Here is a tiny trained network, its code and every weight. The questions are about switching its units off for an input and a class, where a switched-off unit gives its printed mean instead of its output.

import numpy as np


def w(rows, s, z=0):
    codes = np.array(rows[::2]) - 128.0
    scale = np.full(codes.shape[1], s)
    scale[-1] = z or s
    return codes * scale


def norm(h):
    return h / np.sqrt((h * h).mean(-1, keepdims=True) + 1e-5)


def f(y):
    return y / 2 * (1 + np.tanh(0.7978845608 * (y + 0.044715 * y**3)))


def log_softmax(a):
    a = a - a.max(-1, keepdims=True)
    return a - np.log(np.exp(a).sum(-1, keepdims=True))


def net(x, mask):
    res = np.array(x, float).reshape(1, 6) / 4 @ E
    u = 0
    for l in range(2):
        y = f(norm(res) @ A[l][:, :-1].T + A[l][:, -1])
        res = res + np.where(mask[u : u + 3], y, B[l][:, -1]) @ B[l][:, :-1]
        u += 3
    return log_softmax(norm(res)[-1] @ U[:, :-1].T + U[:, -1])


A, B = {}, {}
E = w([
[129,79,127,114,56,137,162,85,121,135,116],'x0',
[65,107,53,133,199,138,115,153,126,86,126],'x1',
[82,138,136,93,170,152,168,109,142,177,216],'x2',
[110,201,103,34,113,113,34,157,132,118,137],'x3',
[188,7,93,111,111,187,162,138,25,147,110],'x4',
[128,163,123,179,180,82,107,223,168,55,152],'x5',
],0.002)
A[0] = w([
[132,1,139,175,120,166,249,95,131,127,170,43],'0.n0',
[217,59,184,217,49,91,188,122,132,120,88,1],'0.n1',
[121,16,135,143,187,186,214,129,73,175,203,164],'0.n2',
],0.0032,0.00069)
B[0] = w([
[66,148,78,140,213,114,71,86,126,54,67,244],'0.n0',
[163,88,102,29,164,187,72,28,56,105,52,222],'0.n1',
[105,41,54,158,253,131,11,79,73,18,63,252],'0.n2',
],0.0032,0.0026)
A[1] = w([
[86,164,173,155,91,64,67,67,159,95,41,187],'1.n0',
[68,114,68,82,155,121,79,109,96,147,219,254],'1.n1',
[37,199,213,144,110,113,220,3,244,202,206,95],'1.n2',
],0.0028,0.0021)
B[1] = w([
[159,107,93,90,115,131,82,136,44,50,144,222],'1.n0',
[193,148,189,172,61,91,145,89,93,38,51,253],'1.n1',
[108,160,125,254,208,54,133,251,118,6,147,202],'1.n2',
],0.0031,0.0025)
U = w([
[133,53,83,130,172,157,104,82,82,88,74,159],'0',
[109,106,116,160,124,168,200,137,191,250,178,2],'1',
[149,139,160,73,43,137,132,100,128,157,133,131],'2',
[90,81,128,151,120,197,206,141,249,254,164,18],'3',
[112,188,149,193,156,75,137,219,189,93,188,162],'4',
],0.0083,0.0061)

Each question gives the input, the list of numbers given to net, and the class t.
The units are the neurons (one row each of A and B). Each row of codes is followed by its name. A weight is (code - 128) times the scale printed after its matrix; where a second scale follows, it is the last column's (A, B and U).
mask holds one flag per neuron, layer by layer. A switched-off neuron (its flag False) gives its mean, the last column of its row in B, instead of its output. The means were averaged over made-up inputs and are rounded, as every weight is.
A unit's drop is (log p(t) with every unit on - log p(t) with that unit switched off) / (log p(t) with every unit on - log p(t) with every unit switched off).
The circuit of an input: a set's keep is (log p(t) with only the set's units on - log p(t) with every unit switched off) / (log p(t) with every unit on - log p(t) with every unit switched off). Starting from all 6 units, units are removed one at a time, each time the one whose removal leaves the highest keep (on an exact tie, the one counted first), for as long as the keep stays at least 0.8.
circuit, biggest first: the units of the circuit, biggest drop first
unit that matters most: the unit with the biggest drop
k most important neurons: the k neurons with the biggest drops, biggest first
k most important neurons of layer l: the k neurons of layer l with the biggest drops, biggest first
drop of u: that unit's drop, to one decimal
input [-1,-3,4,6,2,-1], class 2: unit that matters most => 1.n1
input [-4,1,3,-3,-4,-8], class 4: 2 most important neurons => [0.n1, 1.n2]
input [-5,-7,-6,4,0,-8], class 2: 2 most important neurons => [0.n2, 0.n0]
input [-7,-5,-6,3,4,4], class 2: circuit, biggest first => [0.n2, 1.n2, 0.n0]
input [-3,3,-8,1,0,5], class 4: 2 most important neurons => [0.n2, 0.n1]
input [2,6,0,8,2,-1], class 2: 2 most important neurons => [0.n2, 0.n0]
input [4,-3,-2,1,-4,0], class 4: 2 most important neurons of layer 0 => [0.n2, 0.n0]
input [7,-6,-3,6,-2,6], class 2: circuit, biggest first => [1.n2, 0.n2]
input [-7,-7,-6,-1,-3,-4], class 2: circuit, biggest first => [0.n2, 0.n0]
input [-8,-7,7,6,2,-4], class 4: circuit, biggest first => [0.n1, 1.n2, 0.n2]
input [4,0,-1,6,-8,-6], class 4: circuit, biggest first => [1.n2, 0.n1]
input [4,0,5,5,2,-2], class 2: circuit, biggest first => [0.n0, 0.n1, 1.n2]
input [1,1,-5,5,-6,-6], class 4: circuit, biggest first => [0.n1, 0.n2]
input [-4,-5,4,7,-4,-5], class 4: circuit, biggest first => [1.n2, 0.n1]
input [-1,-7,0,3,5,-2], class 2: most important neuron => [1.n2]
input [-8,0,1,8,1,-5], class 2: circuit, biggest first => [0.n2, 0.n0]
input [-7,2,-2,6,5,2], class 4: circuit, biggest first => [0.n1, 0.n2]
input [-3,-4,-2,7,8,-8], class 2: 2 most important neurons of layer 1 => [1.n2, 1.n0]
input [4,4,-6,7,4,-5], class 2: 2 most important neurons of layer 0 => [0.n2, 0.n0]
input [3,-3,5,0,-3,-1], class 4: circuit, biggest first => [1.n2]
input [1,-3,5,1,0,2], class 4: drop of 0.n1 => 0.7
input [-4,7,5,1,-3,-2], class 4: drop of 0.n2 => 0.2
